Small tables with named rows and columns. After each table, cells are looked up by row and column.

bibeb =
         tivabas  muvar  dosot  bef  milere  fuf  vuko
gapi          31      0     33  156     110  135   206
duzubas       90     30    107  114     116   85   160
kazesup       95     35    111  110     100   56   158
tava         111     60    111   81     100   72   138
sogu         100     69    124   75      88   83    96
zogi         101     92    126   67     101   73   100
kese         129     98    142   69     108   67   101
getu         114    137    158   68     110  102    82
ziz          135    150    129   71     124   81    64
bama         129    150    147   69     136   73    69
leponif      109    176    132   69     125  100    50
gefenag      116    189    162   49     149   98    45

What is the milere of duzubas in bibeb?
116
What is the dosot of tava in bibeb?
111
What is the milere of leponif in bibeb?
125
What is the fuf of leponif in bibeb?
100
What is the dosot of getu in bibeb?
158
What is the muvar of leponif in bibeb?
176

resibo:
|  | gulened | nuzofi | pudud | ruvenu | zovotim |
|---|---|---|---|---|---|
| gubat | 208 | 181 | 94 | 108 | 133 |
| beneb | 134 | 179 | 78 | 152 | 147 |
| kasamo | 171 | 160 | 79 | 101 | 144 |
| bilupo | 172 | 141 | 87 | 36 | 148 |
| zimik | 222 | 159 | 86 | 55 | 136 |
| lubin | 84 | 155 | 74 | 130 | 144 |
| viz | 157 | 140 | 67 | 63 | 142 |
| nagis | 229 | 192 | 115 | 136 | 96 |
| leruros | 138 | 159 | 24 | 118 | 136 |
| mis | 151 | 175 | 131 | 214 | 145 |
| kep | 100 | 152 | 63 | 110 | 136 |
| zatigap | 210 | 167 | 105 | 132 | 135 |

kep, zovotim -> 136
zatigap, zovotim -> 135
mis, gulened -> 151
kep, gulened -> 100
mis, ruvenu -> 214
bilupo, gulened -> 172
kasamo, ruvenu -> 101
beneb, nuzofi -> 179
Row with the largest gulened: nagis

bap.csv
,nusenem,rak,mugelor,lituzo,sor,buk,kanunit,buza,ligev
dep,553,576,633,361,645,622,768,476,877
lofel,704,833,669,153,465,595,139,375,859
sobuse,412,723,417,407,434,432,334,397,819
sibol,419,604,377,331,596,420,564,309,749
gudev,664,678,764,575,706,618,348,710,306
ziburo,790,742,640,463,545,554,471,596,525
faraki,261,540,530,434,289,492,547,460,224

nusenem of sibol = 419
kanunit of sobuse = 334
sor of lofel = 465
buza of dep = 476
lituzo of sibol = 331
buk of dep = 622
Row with the largest nusenem: ziburo

mup.csv
,ved,puva
mikiras,34.818,23.076
mig,-59.061,61.210
dib,89.573,51.635

What is the ved of dib in mup? 89.573
What is the ved of mig in mup? -59.061
What is the puva of dib in mup? 51.635
What is the ved of mikiras in mup? 34.818
What is the puva of mig in mup? 61.210
What is the puva of mikiras in mup? 23.076

ran =
	dapas	sarutak	zat	pogukos	dez	kamab
pul	166	208	163	184	195	152
seg	155	192	157	195	187	165
bomani	153	205	159	163	177	176
rigak	122	148	132	203	209	103
let	152	186	157	158	181	181
loret	169	176	186	203	192	176
zuvok	206	89	199	117	56	171
bezi	182	195	190	131	194	176
moto	252	147	194	194	188	253
gakari	162	180	152	179	192	147
rogud	252	98	151	195	160	165
negim	144	159	206	170	213	166
ruzof	197	190	191	164	140	146
funu	163	189	180	170	184	159

What is the dez of bezi in ran? 194
What is the zat of bezi in ran? 190
What is the dapas of funu in ran? 163
What is the pogukos of funu in ran? 170
What is the pogukos of let in ran? 158
What is the dapas of seg in ran? 155
What is the kamab of seg in ran? 165
What is the sarutak of moto in ran? 147
What is the pogukos of zuvok in ran? 117
What is the dez of seg in ran? 187
What is the pogukos of ruzof in ran? 164
What is the sarutak of rigak in ran? 148
What is the pogukos of pul in ran? 184
What is the zat of gakari in ran? 152
What is the pogukos of bezi in ran? 131
What is the kamab of moto in ran? 253
What is the dez of negim in ran? 213
What is the sarutak of seg in ran? 192
What is the zat of rigak in ran? 132
What is the kamab of zuvok in ran? 171
Which row has the largest zat? negim

nofaneb
cols = nim, fibor
miz: [149, 102]
nudupi: [91, 139]
gapa: [82, 225]
zer: [116, 110]
vagos: [137, 138]
tikuren: [59, 172]
pizil: [171, 141]
muv: [214, 17]
pipuno: [191, 65]

pizil, fibor: 141
miz, fibor: 102
muv, fibor: 17
nudupi, nim: 91
gapa, fibor: 225
muv, nim: 214
vagos, nim: 137
tikuren, nim: 59
pizil, nim: 171
vagos, fibor: 138
nudupi, fibor: 139
gapa, nim: 82
pipuno, nim: 191
pipuno, fibor: 65
zer, fibor: 110
zer, nim: 116
miz, nim: 149
tikuren, fibor: 172

sodanes
columns: fir, gozopel, panevi, dobure, kas, naf
zos: [2, 65, -82, 21, 63, 51]
fezun: [20, 75, -75, 62, 19, 16]
sud: [57, 33, -32, 38, 30, -3]
peg: [72, -2, -11, 89, 66, -31]

gozopel of peg is -2
panevi of fezun is -75
dobure of zos is 21
kas of sud is 30
kas of fezun is 19
fir of zos is 2
panevi of peg is -11
naf of zos is 51
kas of zos is 63
panevi of sud is -32
dobure of fezun is 62
fir of sud is 57
naf of sud is -3
panevi of zos is -82
fir of fezun is 20

gos:
	zozu	toninot	veb	dakon	rinetu	dud	safivep	sef	lopeg
vafa	53.575	61.254	60.227	53.146	47.038	19.258	57.633	57.040	32.020
nif	82.241	83.386	50.451	74.846	29.793	21.049	63.227	38.934	23.966
kevim	17.428	16.359	22.992	20.238	18.605	8.889	21.766	22.262	14.222
nilo	21.737	19.739	32.719	24.378	50.129	68.633	27.296	40.694	60.108
vofa	26.723	27.585	11.305	22.505	2.145	2.086	17.330	6.158	1.347
buzopok	26.289	21.734	32.361	29.505	27.122	20.678	32.050	29.861	24.177

nif, dakon -> 74.846
vofa, safivep -> 17.330
nif, safivep -> 63.227
vofa, veb -> 11.305
vafa, rinetu -> 47.038
vofa, lopeg -> 1.347

nevopun =
         pudopal    rud    bes    zed
zibuzal    67.69  74.44  68.97  42.02
megamiv    36.59  55.59  68.67  37.18
tuduv      49.71  60.44  66.95  38.26
mapezi     48.28  74.64  80.05  27.96
lele       48.39  22.91  13.65  58.24

What is the zed of tuduv in nevopun?
38.26
What is the bes of lele in nevopun?
13.65
What is the zed of lele in nevopun?
58.24
What is the pudopal of megamiv in nevopun?
36.59
What is the zed of mapezi in nevopun?
27.96
What is the bes of zibuzal in nevopun?
68.97
What is the bes of megamiv in nevopun?
68.67
What is the pudopal of zibuzal in nevopun?
67.69

